Below are the code and all the weights of a small trained network. Each question names an input and a target symbol and asks about switching units off, where a switched-off unit gives its printed mean instead of its output.

import numpy as np


def w(rows, s, z=0):
    codes = np.array(rows[::2]) - 128.0
    scale = np.full(codes.shape[1], s)
    scale[-1] = z or s
    return codes * scale


def norm(h):
    return h / np.sqrt((h * h).mean(-1, keepdims=True) + 1e-5)


def f(y):
    return np.maximum(y, 0)


def softmax(a):
    e = np.exp(a - a.max(-1, keepdims=True))
    return e / e.sum(-1, keepdims=True)


def log_softmax(a):
    a = a - a.max(-1, keepdims=True)
    return a - np.log(np.exp(a).sum(-1, keepdims=True))


def net(x, mask):
    ids = ['ΘΛΣβγδεζημξπφψω'.index(c) for c in x.split()]
    T = len(ids)
    res = E[ids] + P[:T]
    u = 0
    for l in range(3):
        q, k, v = (norm(res) @ M[l].T for M in (Q, K, V))
        z = softmax(np.where(np.tri(T) > 0, q @ k.T / 3**0.5, -1e9)) @ v
        res = res + np.where(mask[u], z, O[l][:, -1]) @ O[l][:, :-1]
        u += 1
        y = f(norm(res) @ A[l][:, :-1].T + A[l][:, -1])
        res = res + np.where(mask[u : u + 4], y, B[l][:, -1]) @ B[l][:, :-1]
        u += 4
    return log_softmax(norm(res)[-1] @ U[:, :-1].T + U[:, -1])


Q, K, V, O, A, B = {}, {}, {}, {}, {}, {}
E = w([
[119,167,124,110,95],'Θ',
[115,162,116,114,91],'Λ',
[144,170,158,114,145],'Σ',
[107,105,149,126,96],'β',
[39,214,87,67,4],'γ',
[143,121,91,97,110],'δ',
[110,61,168,52,90],'ε',
[75,104,50,120,172],'ζ',
[114,145,109,147,88],'η',
[189,81,125,37,101],'μ',
[151,162,168,121,101],'ξ',
[156,130,121,140,162],'π',
[159,143,127,125,140],'φ',
[135,188,173,155,103],'ψ',
[193,202,114,137,137],'ω',
],0.026)
P = w([
[51,164,72,2,141],'0',
[67,142,68,37,141],'1',
[83,135,74,65,142],'2',
[98,139,74,89,128],'3',
[120,141,64,116,124],'4',
[139,144,61,144,112],'5',
[154,140,52,170,105],'6',
[160,137,49,184,92],'7',
[167,142,39,180,84],'8',
],0.0066)
Q[0] = w([
[128,254,34,87,98],'L0H0',
[64,51,230,108,201],'L0H0',
[166,87,71,58,177],'L0H0',
],0.009)
K[0] = w([
[250,150,118,148,103],'L0H0',
[5,150,172,74,171],'L0H0',
[153,109,26,71,180],'L0H0',
],0.012)
V[0] = w([
[142,102,48,29,126],'L0H0',
[156,110,51,113,105],'L0H0',
[173,1,145,114,190],'L0H0',
],0.0056)
O[0] = w([
[174,169,64,163,80,181],'L0H0',
[38,2,124,86,66,161],'L0H0',
[187,150,166,184,180,2],'L0H0',
],0.0073,0.0052)
A[0] = w([
[110,90,19,130,75,139],'L0N0',
[172,106,164,129,193,84],'L0N1',
[92,126,145,142,145,94],'L0N2',
[2,221,66,201,175,255],'L0N3',
],0.0076,0.004)
B[0] = w([
[61,175,158,106,223,254],'L0N0',
[141,151,168,88,133,131],'L0N1',
[149,70,126,98,221,128],'L0N2',
[193,124,254,16,188,236],'L0N3',
],0.0086,0.0073)
Q[1] = w([
[155,116,128,223,37],'L1H0',
[111,136,4,162,136],'L1H0',
[161,215,127,128,195],'L1H0',
],0.014)
K[1] = w([
[104,175,167,22,110],'L1H0',
[114,157,124,3,205],'L1H0',
[187,215,18,255,119],'L1H0',
],0.008)
V[1] = w([
[233,102,87,161,180],'L1H0',
[116,80,147,253,136],'L1H0',
[146,9,199,91,197],'L1H0',
],0.0039)
O[1] = w([
[128,23,101,3,154,71],'L1H0',
[114,98,193,177,238,2],'L1H0',
[69,70,28,220,211,130],'L1H0',
],0.0059,0.0057)
A[1] = w([
[12,84,174,161,70,112],'L1N0',
[50,186,167,159,184,235],'L1N1',
[206,113,187,170,148,213],'L1N2',
[129,185,135,80,157,254],'L1N3',
],0.011,0.0021)
B[1] = w([
[39,243,193,223,145,168],'L1N0',
[207,230,140,94,81,185],'L1N1',
[82,254,157,134,103,139],'L1N2',
[77,134,110,208,79,246],'L1N3',
],0.0079,0.011)
Q[2] = w([
[153,195,1,108,130],'L2H0',
[45,192,183,133,154],'L2H0',
[141,155,207,119,34],'L2H0',
],0.011)
K[2] = w([
[122,94,2,214,151],'L2H0',
[151,185,182,179,157],'L2H0',
[220,146,179,188,1],'L2H0',
],0.011)
V[2] = w([
[83,145,183,79,97],'L2H0',
[140,142,2,178,106],'L2H0',
[144,228,64,79,124],'L2H0',
],0.0069)
O[2] = w([
[88,96,67,44,93,202],'L2H0',
[86,63,147,20,133,127],'L2H0',
[138,27,144,253,133,254],'L2H0',
],0.0058,0.0084)
A[2] = w([
[82,95,254,40,55,250],'L2N0',
[144,195,98,102,190,209],'L2N1',
[6,213,96,135,56,80],'L2N2',
[47,108,231,139,144,215],'L2N3',
],0.0069,0.0021)
B[2] = w([
[117,4,141,218,144,202],'L2N0',
[194,134,164,68,57,147],'L2N1',
[205,144,124,169,214,245],'L2N2',
[148,2,170,29,145,164],'L2N3',
],0.008,0.013)
U = w([
[134,119,125,145,142,81],'Θ',
[156,186,28,205,195,51],'Λ',
[120,104,66,232,2,28],'Σ',
[153,163,133,107,152,163],'β',
[160,131,246,43,64,46],'γ',
[191,117,117,114,204,126],'δ',
[78,139,6,150,135,247],'ε',
[155,84,82,43,40,190],'ζ',
[217,182,57,71,87,96],'η',
[42,159,105,84,42,174],'μ',
[142,144,106,117,114,90],'ξ',
[32,205,150,200,181,114],'π',
[47,48,171,133,126,172],'φ',
[130,157,97,120,119,120],'ψ',
[115,160,115,27,175,254],'ω',
],0.011,0.0039)

Each question gives the input, a string of symbols that net reads in full, and the target symbol t.
The units are the heads (3 rows each of Q, K, V and O) and the neurons (one row each of A and B). Each row of codes is followed by its name. A weight is (code - 128) times the scale printed after its matrix; where a second scale follows, it is the last column's (O, A, B and U).
mask holds one flag per unit, layer by layer, with each layer's heads first. A switched-off unit (its flag False) gives its mean, the last column of its rows in O or B, instead of its output. The means were averaged over made-up inputs and are rounded, as every weight is.
A unit's drop is (log p(t) with every unit on - log p(t) with that unit switched off) / (log p(t) with every unit on - log p(t) with every unit switched off).
The circuit of an input: a set's keep is (log p(t) with only the set's units on - log p(t) with every unit switched off) / (log p(t) with every unit on - log p(t) with every unit switched off). Starting from the 12 units with the biggest drops (on a tie, the unit counted first), units are removed one at a time, each time the one whose removal leaves the highest keep (on an exact tie, the one counted first), for as long as the keep stays at least 0.8.
circuit, biggest first: the units of the circuit, biggest drop first
top k neurons: the k neurons with the biggest drops, biggest first
top k neurons in layer l: the k neurons of layer l with the biggest drops, biggest first
input ψ β ψ φ ψ Θ ω η, target φ: top 3 neurons -> (L0N3; L2N0; L2N3)
input β φ Σ δ ξ Λ, target γ: circuit, biggest first -> (L0N3)
input μ ψ Θ μ β ξ Σ, target γ: circuit, biggest first -> (L0N3; L1H0; L0N0)
input η ξ ω Θ, target φ: top 2 neurons -> (L2N0; L0N3)
input ζ Θ η η ξ ξ ε Σ, target γ: top 2 neurons in layer 0 -> (L0N3; L0N0)
input ψ ω η, target φ: circuit, biggest first -> (L0N3; L2N0)
input η ξ η η Θ Σ ε μ η, target Λ: circuit, biggest first -> (L2N2; L0N0)
input φ Λ γ Θ δ π η, target δ: top 3 neurons -> (L0N3; L0N0; L1N1)
input β ξ ε ζ ξ π Σ Λ, target δ: circuit, biggest first -> (L0N3; L0H0; L1H0)
input ξ ε η ξ η η μ η Λ, target Λ: top 3 neurons -> (L2N2; L0N0; L0N3)
input ε Λ ε ψ, target γ: circuit, biggest first -> (L0N3; L1N0)
input ε φ ω ξ η ε Θ ξ ζ, target ω: circuit, biggest first -> (L0N3; L2N0)
input Σ ζ ω β, target π: top 2 neurons -> (L1N0; L0N3)
input ψ ξ β μ π Λ, target δ: top 2 neurons -> (L0N3; L1N3)
input Σ β ξ, target Σ: top neuron -> (L0N0)
input π Λ φ, target Λ: top 2 neurons -> (L0N3; L0N0)
input δ ξ β π π η, target δ: top 3 neurons in layer 1 -> (L1N1; L1N3; L1N0)
input μ ξ ε μ ζ ω, target η: top 2 neurons in layer 0 -> (L0N0; L0N3)
input Λ ψ ψ Λ ε ξ ξ π ξ, target Σ: top 2 neurons -> (L0N0; L0N3)
input ζ β γ ε η γ Λ, target π: circuit, biggest first -> (L0N0)
input β ω Λ, target φ: top 2 neurons -> (L2N0; L0N3)
input ω η ε Λ ξ η, target γ: top 2 neurons in layer 1 -> (L1N1; L1N0)
input ξ ζ ω Σ ξ η Σ ξ Θ, target γ: top 4 neurons -> (L0N3; L0N0; L1N1; L1N0)
input β ψ β ψ δ δ γ η, target π: top 2 neurons -> (L0N0; L1N0)
input ε ξ Λ δ, target ε: top 2 neurons in layer 0 -> (L0N0; L0N3)
input η δ ε φ, target Λ: top 3 neurons -> (L0N0; L1N3; L0N3)
input Θ Σ ε ω γ Σ, target φ: top 3 neurons -> (L0N0; L1N1; L2N0)
input ξ Θ γ η μ μ ε β β, target π: circuit, biggest first -> (L1N0)
